Here is a tiny trained network, its code and every weight. The questions are about switching its units off for an input and a class, where a switched-off unit gives its printed mean instead of its output.

import numpy as np


def w(rows, s, z=0):
    codes = np.array(rows[::2]) - 128.0
    scale = np.full(codes.shape[1], s)
    scale[-1] = z or s
    return codes * scale


def f(y):
    return np.maximum(y, 0)


def log_softmax(a):
    a = a - a.max(-1, keepdims=True)
    return a - np.log(np.exp(a).sum(-1, keepdims=True))


def net(x, mask):
    res = np.array(x, float).reshape(1, 8) / 4 @ E
    y = f(res @ A[0][:, :-1].T + A[0][:, -1])
    res = res + np.where(mask, y, B[0][:, -1]) @ B[0][:, :-1]
    return log_softmax(res[-1] @ U[:, :-1].T + U[:, -1])


A, B = {}, {}
E = w([
[135,120,113,126],'x0',
[141,111,105,120],'x1',
[133,122,116,124],'x2',
[130,123,124,125],'x3',
[247,104,15,36],'x4',
[81,44,18,201],'x5',
[115,153,154,136],'x6',
[209,208,127,254],'x7',
],0.0085)
A[0] = w([
[193,76,157,231,158],'N1',
[161,113,68,131,102],'N2',
[128,141,216,67,172],'N3',
[220,227,106,113,105],'N4',
[112,228,62,188,174],'N5',
[34,51,100,196,112],'N6',
[120,138,128,39,255],'N7',
[120,61,126,123,80],'N8',
[177,203,87,129,85],'N9',
[249,79,194,175,127],'N10',
[92,253,152,28,155],'N11',
[119,183,87,198,215],'N12',
[123,117,66,159,139],'N13',
[76,131,123,19,222],'N14',
[181,170,119,173,181],'N15',
[53,63,143,162,115],'N16',
[95,131,56,16,164],'N17',
[1,105,114,131,121],'N18',
[16,71,103,116,131],'N19',
[173,189,116,90,70],'N20',
[123,166,191,186,106],'N21',
[189,80,32,213,217],'N22',
[12,7,128,150,104],'N23',
],0.0094,0.0053)
B[0] = w([
[67,2,165,82,191],'N1',
[104,88,74,80,175],'N2',
[114,84,176,125,223],'N3',
[202,167,112,73,202],'N4',
[143,95,176,140,193],'N5',
[108,162,35,127,234],'N6',
[57,144,172,147,243],'N7',
[133,204,140,129,157],'N8',
[186,178,79,119,167],'N9',
[187,155,110,160,174],'N10',
[92,89,162,97,227],'N11',
[157,37,160,114,203],'N12',
[93,117,172,157,177],'N13',
[79,91,199,221,254],'N14',
[145,126,131,128,190],'N15',
[122,185,94,119,210],'N16',
[108,68,162,149,240],'N17',
[160,229,69,110,228],'N18',
[138,194,99,142,232],'N19',
[191,157,116,97,166],'N20',
[150,71,156,161,195],'N21',
[101,120,160,195,245],'N22',
[167,169,39,107,254],'N23',
],0.0063,0.0092)
U = w([
[25,118,154,172,220],'0',
[161,13,184,64,172],'1',
[199,255,84,84,2],'2',
],0.0089,0.0017)

Each question gives the input, the list of numbers given to net, and the class t.
The units are the neurons (one row each of A and B). Each row of codes is followed by its name. A weight is (code - 128) times the scale printed after its matrix; where a second scale follows, it is the last column's (A, B and U).
mask holds one flag per neuron, in row order. A switched-off neuron (its flag False) gives its mean, the last column of its row in B, instead of its output. The means were averaged over made-up inputs and are rounded, as every weight is.
A unit's drop is (log p(t) with every unit on - log p(t) with that unit switched off) / (log p(t) with every unit on - log p(t) with every unit switched off).
The circuit of an input: a set's keep is (log p(t) with only the set's units on - log p(t) with every unit switched off) / (log p(t) with every unit on - log p(t) with every unit switched off). Starting from the 12 units with the biggest drops (on a tie, the unit counted first), units are removed one at a time, each time the one whose removal leaves the highest keep (on an exact tie, the one counted first), for as long as the keep stays at least 0.8.
circuit, biggest first: the units of the circuit, biggest drop first
unit that matters most: the unit with the biggest drop
top k neurons: the k neurons with the biggest drops, biggest first
drop of u: that unit's drop, to one decimal
input [7,-6,-4,-4,0,6,-4,-1], class 2: top 2 neurons => (N14; N23)
input [-4,-2,-2,-6,1,5,-8,5], class 1: circuit, biggest first => (N12; N1)
input [3,4,3,-2,0,7,6,-7], class 2: circuit, biggest first => (N23; N18)
input [7,5,-6,0,6,3,7,8], class 1: circuit, biggest first => (N1; N12)
input [4,-1,0,8,-1,-6,1,-7], class 0: top 3 neurons => (N14; N7; N12)
input [2,3,6,-4,1,2,-2,-6], class 0: unit that matters most => N14
input [-7,-5,3,-1,-7,2,6,-4], class 2: top 2 neurons => (N18; N23)
input [2,-7,-4,2,7,4,-6,-2], class 0: top 2 neurons => (N22; N12)
input [5,0,1,4,7,1,-7,-2], class 0: drop of N12 => 0.3
input [-8,-1,-5,5,-1,2,-2,-1], class 2: drop of N3 => 0.1
input [3,3,-8,-4,6,8,-5,-2], class 0: drop of N22 => 0.2
input [-5,6,2,6,0,-2,-1,5], class 1: drop of N18 => 0.3
